Each row has a name. Each piece below is followed by the name of the row it came from, unless a question asks for something else. Each question is about the rows just above it. Places in a row count from 1.

nenek: [163 103 118 164 145 166  96]
Zod: [163 103  86  87 145 145  81]
ruzo: [163 147 118  87 119 145  81]
The row with [163 103 118 164 145 166  96] is : nenek
[163 103  86  87 145 145  81] is in which row? : Zod
Where in the named rows is [166]? : nenek, 6
Where in the named rows is [119]? : ruzo, 5

Potuk: [120 131 126 140 125 140 126 132 136 129 126 132 123 133 125]
Ruve: [114 114 108 135 126  92 113 146 151 118 124 172 125 148 121]
seti: [140 110 140 139 129 110 139 138 142 137 118 145 127 131 134]
voto: [127 125 130 138 126 131 130 131 136 131 124 134 125 131 128]
Which row holds [127 125 130 138 126 131 130 131 136 131 124 134 125 131 128]? : voto
Row and place of [172] in the named rows: : Ruve, 12
[108] is at row and place : Ruve, 3

Lino: [153 136  73 102 138 142 132]
zigil: [126 136 111 133 127 133 137]
Tuko: [133 135 124 132 133 135 126]
miz: [144 138 127 133 119 113 116]
lafiv: [140 132 130 125 144 144 119]
dol: [126 131 127 131 147 153 131]
Sebiz: [129 136 136 141 125 125 124]
Mome: [131 131 146 134 139 148 120]
Nabi: [129 132 162 145 138 135 114]
rulov: [146 134 109 126 139 140 122]
biguf: [153 134 115 115 140 138 110]
[126 136 111 133 127 133 137] : zigil
Row and place of [113] in the named rows: : miz, 6
[109] is at row and place : rulov, 3
[122] is at row and place : rulov, 7
[145] is at row and place : Nabi, 4
[162] is at row and place : Nabi, 3

kizem: [106 115 151 136 137 124 138  94 123 117 119 138 122 138 144 114 123 116
 118 128 128 133 134 104 110 131]
Dava: [104 113 129 156 119 122 145 128 123 121 120 129 128 139 134 118 121 128
 125 127 121 127 142 130 115 125]
dako: [136 130 103 135 117 131 128 145 127 141 130 119 132 124 117 135 136 139
 138 126 123 124 131 153 136 125]
Kelu: [144 132 145  87 173 152 105 143 109 122 122 132 109 131 142 126 124 112
 128 139 134 141 110 108 125 139]
dep: [153 147 131  98 135 129 108 123 140 132 144 140 130 115 121 139 139 127
 127 131 138 126 113 121 142 130]
nel: [109 120 155 130 137 121 134  93 129 113 123 139 123 137 141 116 123 115
 116 126 132 132 131  99 112 130]
ves: [140 132 145  93 161 144 110 123 116 121 121 132 115 131 138 127 122 115
 126 134 133 138 113 110 126 136]
lero: [102 109 130 156 124 126 146 127 117 121 112 128 125 141 136 117 118 127
 127 125 119 130 142 131 111 126]
Liba: [103 111 128 154 119 123 144 125 121 121 116 129 127 139 134 118 120 129
 126 126  95 128 143 132 113 127]
Which row holds [109 120 155 130 137 121 134  93 129 113 123 139 123 137 141 116 123 115
 116 126 132 132 131  99 112 130]? : nel
[102 109 130 156 124 126 146 127 117 121 112 128 125 141 136 117 118 127
 127 125 119 130 142 131 111 126] : lero
Row and place of [146] in the named rows: : lero, 7
[94] is at row and place : kizem, 8
[104 113 129 156 119 122 145 128 123 121 120 129 128 139 134 118 121 128
 125 127 121 127 142 130 115 125] : Dava

gama: [131 132 103 104 167 138 117 115]
vumu: [144 117 137 113 120 128 137 102]
Meli: [128 129 153 130 123 116 104 119]
Soraz: [130 134 111 107 163 137 162 121]
kab: [120 112 147 120 141 141 135 123]
Suv: [134 143 149 125 109 120  93 124]
zum: [116 125 156 160 114 134 144 165]
Fikit: [126 146 155 158 110 128 111 146]
Vaz: [141 163 112 153 138 139 149 114]
tisag: [114 123 130 130 121 113 141  95]
Bil: [156 127 136 125 107 110 155 138]
gote: [157 141 153 144 109 141 146 176]
Row and place of [158] in the named rows: : Fikit, 4
Where in the named rows is [127]? : Bil, 2
[144 117 137 113 120 128 137 102] : vumu
Where in the named rows is [124]? : Suv, 8
Row and place of [115] in the named rows: : gama, 8
[143] is at row and place : Suv, 2

Mitir: [138 135 134 117 132 139 125 127 136 136 140 135]
sosi: [122 121 124 139 134 138 148 115 127 126 126 127]
tov: [146 127 129 123 138 137 116 115 129 125 103 122]
zak: [112 125 116 131 140 124 125 133 128 133 123 126]
Gab: [170 123 129 117 127 146 143  79 126 119 124 125]
Nilo: [149 121 130 135 122 141 125  98 126 124 123 132]
[122 121 124 139 134 138 148 115 127 126 126 127] : sosi
[112 125 116 131 140 124 125 133 128 133 123 126] : zak
[149 121 130 135 122 141 125  98 126 124 123 132] : Nilo
Row and place of [79] in the named rows: : Gab, 8
Row and place of [119] in the named rows: : Gab, 10

Romu: [108 134 135 112 129]
paf: [133 122 130 124 131]
Vereb: [108 134 135 112 147]
Bot: [114 130 130 134 121]
Boz: [140 133 115 128 131]
til: [105 126 143 133 120]
migu: [108 134 135 135 120]
dud: [118 129 137 130 125]
Row and place of [121] in the named rows: : Bot, 5
Where in the named rows is [114]? : Bot, 1
Where in the named rows is [147]? : Vereb, 5
[105] is at row and place : til, 1
Where in the named rows is [140]? : Boz, 1

Bog: [102 115 149 137 119 166 119 126 132]
vegig: [145 149 183 137 111 133 135 165 131]
Mola: [135 135 124 136 135 126 141 124 141]
kimez: [136 138 152 132 121 130 132 144 130]
mog: [118 119 113 125 131 131 123 116 118]
maru: [118 119 113 125 131 131 123 116 125]
Metik: [126 125 137 120 119 126 116 138 127]
peg: [104 108 109 122 118 141 112 110 119]
gonuz: [112 123 138 145 129 159 135 118 147]
Bovub: [139 130 112 129 130 103 124 130 115]
Where do [102 115 149 137 119 166 119 126 132] appear? : Bog
[145 149 183 137 111 133 135 165 131] : vegig
Where in the named rows is [110]? : peg, 8
Where in the named rows is [165]? : vegig, 8

vanag: [156 130 139 163 133 148  98 144 103 122 103 122 139 125 112 152 139  70
  98 119 127 141 101 130 124 127 142 123]
Nakag: [154  95 114 128 142 121 134 107  93 136 111  95 125 103 135 111 145  99
 131 103 130 127 137 124 154  86 121 159]
Noto: [ 98 173 159 142 121 142 107 159 144 126 117 140 129 150 133 166 120 136
 154 135 125 143 100 157 116 167 138 100]
meb: [116 126 111  98 149 114 132 137 113 120  71  83 121 112 132 157 134 136
 158  82 129 139 134 139 149 129 110 167]
bavev: [171  99 126 125 123 133 141 103 129  90 158 138 132 110  87  97 142 125
  75 135 139 125 134 123 122 146 147 133]
Where in the named rows is [148]? : vanag, 6
Where in the named rows is [166]? : Noto, 16
[171  99 126 125 123 133 141 103 129  90 158 138 132 110  87  97 142 125
  75 135 139 125 134 123 122 146 147 133] : bavev
[140] is at row and place : Noto, 12
[156] is at row and place : vanag, 1

diguz: [176 171  87 150  92 101 108 126 116  90 147 146 163 127 168 168 109  87
 160 171 103]
Zivak: [100  95 119 149  94  98 124  87 128 168  85 131 130  88 152 161 167  94
 180 136  81]
Keda: [175 106 154 108 158  89 164 125 172  88  93 117 159  97 103 164 109 147
 168 131  85]
novum: [113 145 155 122 163 174  83 159  95 110 140 165  94  87 170 153 134 135
 152 103  89]
Gakof: [120  90 130  84 168 133  99 153 124 111 102 157 157 168 167 169 104 111
 140 133 141]
Where in the named rows is [149]? : Zivak, 4
Row and place of [136] in the named rows: : Zivak, 20
[174] is at row and place : novum, 6
[104] is at row and place : Gakof, 17
Where in the named rows is [169]? : Gakof, 16
Row and place of [122] in the named rows: : novum, 4

Gofad: [146 125 112 131 129 129 126 131 126 124 127 126 121 134 129 123 129 125
 139 134]
fuguf: [146 125 112 131 129 129 126 131 126 124 127 126 121 141 127 130 128 136
 123 118]
bif: [146 125 128 131 128 129 127 131 128 124 127 126 121 141 127 130 128 136
 123 127]
Where do [146 125 112 131 129 129 126 131 126 124 127 126 121 141 127 130 128 136
 123 118] appear? : fuguf
[146 125 128 131 128 129 127 131 128 124 127 126 121 141 127 130 128 136
 123 127] : bif
Row and place of [139] in the named rows: : Gofad, 19
The row with [146 125 112 131 129 129 126 131 126 124 127 126 121 134 129 123 129 125
 139 134] is : Gofad

zetod: [128 129 100 134 115 113 128 131 128 129 130 127 114 123 132 128]
mot: [130 132 107 135 113 113 128 132 128 130 116 127 114 124 137 128]
tani: [126 124  90 131 119 114 128 129 127 127 128 127 115 131 126 127]
lefo: [114 112 144 146 124 118 128 138 131 134 137 126 117 127 114 130]
zagu: [124 121  78 128 120 115 128 127 127 126 126 127 115 121 121 125]
tanad: [124 122  83 129 113 114 129 128 127 127 127 126 114 124 125 126]
nakeb: [114 108  96 132 123 118 128 130 128 128 129 126 124 124 108 126]
Which row holds [126 124  90 131 119 114 128 129 127 127 128 127 115 131 126 127]? : tani
Where in the named rows is [117]? : lefo, 13
[124 121  78 128 120 115 128 127 127 126 126 127 115 121 121 125] is in which row? : zagu

numuv: [128 138 138 153 112 150 165 138 131 139 119 150 124 158 147 129 127 101
  74 122 118 145 137 144]
dezi: [128 151 138 153 112 150 165 149 131 139 119 150 124 123 147 129 127 101
  74 122 118 142 121 116]
bilo: [128 132 138 153 112 150 165 149 131 139 119 127 124 158 147 157 122 123
 125 131 128 162 115 140]
Where do [128 132 138 153 112 150 165 149 131 139 119 127 124 158 147 157 122 123
 125 131 128 162 115 140] appear? : bilo
[125] is at row and place : bilo, 19
Row and place of [116] in the named rows: : dezi, 24
[145] is at row and place : numuv, 22
[128 151 138 153 112 150 165 149 131 139 119 150 124 123 147 129 127 101
  74 122 118 142 121 116] : dezi

zoroz: [129 174 128 119 117 130 121 127 130 120 129 119 136 134 132 128 129 128
 123 120 125 127 134 130 128 127 128 127 127 128 129 127 118 127 128 129]
Gado: [131 148 128 140 139 129 130 138 129 136 130 141 133 131 129 131 130 130
 132 136 176 141 130 129 127 130 131 134 136 129 129 130 139 132 130 132]
nanum: [131 148 128 140 139 129 130 138 129 136 130 141 133 131 129 131 130 130
 132 136 176 141 130 128 127 136 131 131 132 127 129 131 114 129 129 131]
[131 148 128 140 139 129 130 138 129 136 130 141 133 131 129 131 130 130
 132 136 176 141 130 128 127 136 131 131 132 127 129 131 114 129 129 131] : nanum
[129 174 128 119 117 130 121 127 130 120 129 119 136 134 132 128 129 128
 123 120 125 127 134 130 128 127 128 127 127 128 129 127 118 127 128 129] : zoroz
[131 148 128 140 139 129 130 138 129 136 130 141 133 131 129 131 130 130
 132 136 176 141 130 129 127 130 131 134 136 129 129 130 139 132 130 132] : Gado

Gefi: [107 139 116  93]
kod: [107 139 116 100]
Fizuv: [107 109 116  93]
sode: [140 139 116 148]
Row and place of [148] in the named rows: : sode, 4
Row and place of [109] in the named rows: : Fizuv, 2
Which row holds [107 139 116 100]? : kod

Zopef: [155 128 161  78 131 153 134 136 120]
keken: [127 171 120 162  89  92 154 163 169]
fisi: [127 171 120 162  89  92 154 163 119]
lum: [155 167 161  78 131 153 135 162 120]
[155 128 161  78 131 153 134 136 120] : Zopef
The row with [155 167 161  78 131 153 135 162 120] is : lum
Where in the named rows is [135]? : lum, 7
Row and place of [134] in the named rows: : Zopef, 7

Kup: [184 163 162 111 128]
gubig: [143 113 146 120 121]
Seguv: [143 113 146 114 126]
koza: [148 129 144 149 147]
[148] is at row and place : koza, 1
Where in the named rows is [149]? : koza, 4
Row and place of [162] in the named rows: : Kup, 3
Where in the named rows is [121]? : gubig, 5
[129] is at row and place : koza, 2
Row and place of [111] in the named rows: : Kup, 4
Row and place of [114] in the named rows: : Seguv, 4

Dani: [111 131 133 119 119 113 135 113]
tus: [131 112 102 138 141 122 124 108]
Bomov: [128 119 141 116 120 163 135 132]
zozu: [102 126 123 122 121 150 135 121]
perik: [109  97 120 115 136  94 139 153]
Kaban: [133 104 106 129 138 109 132 140]
pivag: [153 120  86 128 122 141 140 110]
dal: [124 132 128 121 142 164 132 146]
befu: [148 108 102 129 137 115 133 137]
Row and place of [112] in the named rows: : tus, 2
[164] is at row and place : dal, 6
Row and place of [106] in the named rows: : Kaban, 3
[124 132 128 121 142 164 132 146] : dal
[109  97 120 115 136  94 139 153] : perik

vaf: [122 122 120 119 121 119 119 119 122 121 119 120 119 118 120 121 118 119
 122 122 119 123 121 120 120 118 119 119 121 121 122 120 121 119 119 122
 121 120 118 119 119 119 118 118 118 120 122 118 118 118 121 119 118 119
 121 119 119]
vuzit: [131 157 126 166 125 158 165 148 129 151 133 126 145 168 167 151 151 131
 145 167 162 159 137 124 162 124 145 149 138 152 169 169 145 120 167 171
 143 158 130 156 166 126 151 123 129 139 153 124 149 128 140 130 137 123
 164 138 124]
Vupa: [131 157 126 166 135 158 165 148 129 151 133 126 145 168 167 151 151 131
 145 167 162 159 137 124 162 124 145 149 138 152 169 169 145 128 167 171
 143 158 130 156 166 126 151 123 129 139 153 124 149 128 140 130 137 123
 164 138 124]
rula: [120 120 120 119 119 120 120 119 120 120 119 119 119 119 120 120 120 119
 120 121 120 121 120 119 120 118 119 119 120 121 120 120 121 119 120 120
 120 119 119 120 120 119 119 119 119 120 120 119 119 119 119 119 119 119
 121 119 119]
[131 157 126 166 125 158 165 148 129 151 133 126 145 168 167 151 151 131
 145 167 162 159 137 124 162 124 145 149 138 152 169 169 145 120 167 171
 143 158 130 156 166 126 151 123 129 139 153 124 149 128 140 130 137 123
 164 138 124] : vuzit

pepu: [117 172 150 163 104 137 110]
gev: [122 128 166 111 123 130 145]
zope: [115 116 161 144 145 144 158]
seb: [113 143 166 124 114 118 136]
kibut: [112 114 167 146 143 140 158]
Where in the named rows is [116]? : zope, 2
Where in the named rows is [113]? : seb, 1
[172] is at row and place : pepu, 2
[167] is at row and place : kibut, 3

puru: [105 155 141  94 124]
vuk: [132 171 147  90 139]
biz: [100 153 116 122 160]
gafi: [ 93 148 122  98 124]
zubus: [102 154 116 121 159]
tif: [ 99 151 128  96 122]
mak: [142 177 125  93 153]
tipus: [138 175 116 104 163]
gis: [ 88 146 114 104 130]
masu: [120 164 118 117 170]
dip: [121 164 154  90 132]
Row and place of [100] in the named rows: : biz, 1
Row and place of [125] in the named rows: : mak, 3

Gasa: [120 128 133 128 138 133  95 131 128 116 159 133 128 127 129 113]
zutup: [133 126 128 125 129 134 134 122 126 134  89 132 126 127 130 121]
guki: [123 130 129 131 129 128 125 134 130 123 172 125 130 129 125  98]
bagu: [119 128 133 128 138 133  94 131 128 115 161 133 128 127 129 117]
Row and place of [121] in the named rows: : zutup, 16
[123 130 129 131 129 128 125 134 130 123 172 125 130 129 125  98] : guki
[117] is at row and place : bagu, 16

Mipi: [117 127 137 111 169 152  76 177 178  87 101 161 142 100 133]
Nesu: [106 115 153 125 103 100 134 140 107  80 143 120 173 171 175]
luped: [137  91 109 150 137  91  80 143 115 160  95  97 100 171 140]
Gol: [142 133 175 166  94 100 162 141 121 140 181 179 158 124  84]
soz: [ 77 176 108 157 147 167 115 116  81  87 123  96 156 124 115]
lovep: [116  98 168 134 154  78  86  76 131 139  85 137 164 101 162]
gimi: [ 94  80  79 177 123 139 138 129 139 106 103 167 101 160 105]
Where in the named rows is [156]? : soz, 13
Where in the named rows is [176]? : soz, 2
Where in the named rows is [161]? : Mipi, 12
[152] is at row and place : Mipi, 6
[178] is at row and place : Mipi, 9
[111] is at row and place : Mipi, 4

puba: [126 132 132 136 130 126]
gude: [125 140 171 151 147 141]
zopa: [125 140 171 151 147 134]
dizi: [121 131 106 139 134 138]
gabu: [124 137 164 146 140 133]
Rikar: [127 139 155 147 143 138]
lofem: [127 133 102 140 136 142]
Daz: [123 138 174 147 142 132]
zab: [134 136 138 147 142 142]
fuvi: [124 133 102 143 138 129]
rolo: [124 136 137 145 140 148]
rofat: [124 138 147 148 144 142]
[127 139 155 147 143 138] : Rikar
Where in the named rows is [131]? : dizi, 2
Where in the named rows is [129]? : fuvi, 6
Where in the named rows is [130]? : puba, 5

mimer: [118 129 139 135 118 107 119 147 165 153 116  87  90 120 151 157 142 126
 126 136 135 116  94  95 127 164 175 149 109  90 106 136]
gali: [119 121 125 131 135 139 140 139 126 128 121 114 109 107 108 112 121 131
 142 153 161 165 164 159 149 135 121 107  94  87  84  86]
nobi: [119 132 139 122 106 126 160 157 113  84 106 148 156 134 124 136 133 105
  92 125 169 166 118  90 113 148 144 117 113 137 144 121]
Norep: [118 132 140 123 107 122 157 161 123  86  97 138 158 142 124 131 138 118
  92 104 150 176 147 100  94 128 152 136 112 119 142 140]
Latot: [118 134 137 113 112 150 162 118  84 113 155 148 125 131 136 107  92 134
 175 147  95 102 144 145 115 117 143 135 108 122 158 145]
birip: [119 124 133 139 139 131 118 108 107 117 134 153 164 162 146 122  98  85
  86 102 125 146 157 156 146 133 125 125 130 136 137 130]
dadom: [119 121 125 131 135 139 140 138 134 128 120 113 109 106 108 114 122 133
 145 155 162 165 163 156 145 131 116 102  91  85  84  88]
risaf: [119 122 128 134 138 140 138 131 123 114 109 106 110 119 132 146 157 164
 165 157 144 127 109  94  85  84  91 103 119 135 148 156]
lek: [119 131 140 128 108 114 145 165 145 102  84 110 148 157 138 124 131 138
 120  94  98 138 173 163 118  90 107 142 150 128 110 122]
zozi: [118 123 130 136 140 138 131 122 112 107 108 117 131 147 160 165 161 148
 128 107  91  84  87  99 118 137 151 158 156 149 138 129]
Meri: [119 122 127 133 138 140 139 134 126 118 111 107 107 113 123 135 148 159
 164 164 157 144 128 111  96  87  89  88  98 112 128 143]
The row with [118 129 139 135 118 107 119 147 165 153 116  87  90 120 151 157 142 126
 126 136 135 116  94  95 127 164 175 149 109  90 106 136] is : mimer
Where do [119 131 140 128 108 114 145 165 145 102  84 110 148 157 138 124 131 138
 120  94  98 138 173 163 118  90 107 142 150 128 110 122] appear? : lek
[118 132 140 123 107 122 157 161 123  86  97 138 158 142 124 131 138 118
  92 104 150 176 147 100  94 128 152 136 112 119 142 140] : Norep

nado: [182 125 106 180 125 109 105]
Miv: [137 123 153 137 137 133 123]
Zani: [ 89 114 103  90 161 144 110]
ruvog: [182 125 106 180 152 129 132]
nilal: [118 120 105 119 145 137 118]
favad: [146 114 104 144 144 140 121]
Sek: [146 120 105 145 141 137 123]
Where in the named rows is [140]? : favad, 6
Where in the named rows is [161]? : Zani, 5
Where in the named rows is [133]? : Miv, 6
Where in the named rows is [110]? : Zani, 7
[89] is at row and place : Zani, 1
Where in the named rows is [152]? : ruvog, 5

zav: [118  88 130 144 123 130 107 103 133 123 122 139 112 133 134 146 139 115
 104 116 159 122 112 162 121 144 105 131 125 147 119 128 128 115  89 113
 139 104 141 110 128 125 124 137 156]
dit: [115 107  81 105 129 100 106 144 124 115 158 142 104 134 166 138  71 136
 131 136 131 112 158 119 131 126 162 116 132  90 129 140 120 159 136 139
 129 147 125 150 104 139 129 136 171]
Gageb: [117 106  85 108 127 103 106 141 125 114 154 142 103 132 159 140  77 137
 127 134 133 113 153 124 131 129 153 133 131  97 128 139 121 154 131 137
 130 143 127 142 107 136 128 137 171]
[115 107  81 105 129 100 106 144 124 115 158 142 104 134 166 138  71 136
 131 136 131 112 158 119 131 126 162 116 132  90 129 140 120 159 136 139
 129 147 125 150 104 139 129 136 171] is in which row? : dit
[117 106  85 108 127 103 106 141 125 114 154 142 103 132 159 140  77 137
 127 134 133 113 153 124 131 129 153 133 131  97 128 139 121 154 131 137
 130 143 127 142 107 136 128 137 171] : Gageb
Row and place of [118] in the named rows: : zav, 1

Maz: [129 126 106 122 167 128 164 137]
vam: [137 140 102 181 155 102 132 138]
dolo: [110 144  96 134 102 142 129  92]
naka: [133 125 100 108 110 131 168 159]
Where in the named rows is [132]? : vam, 7
Where in the named rows is [138]? : vam, 8

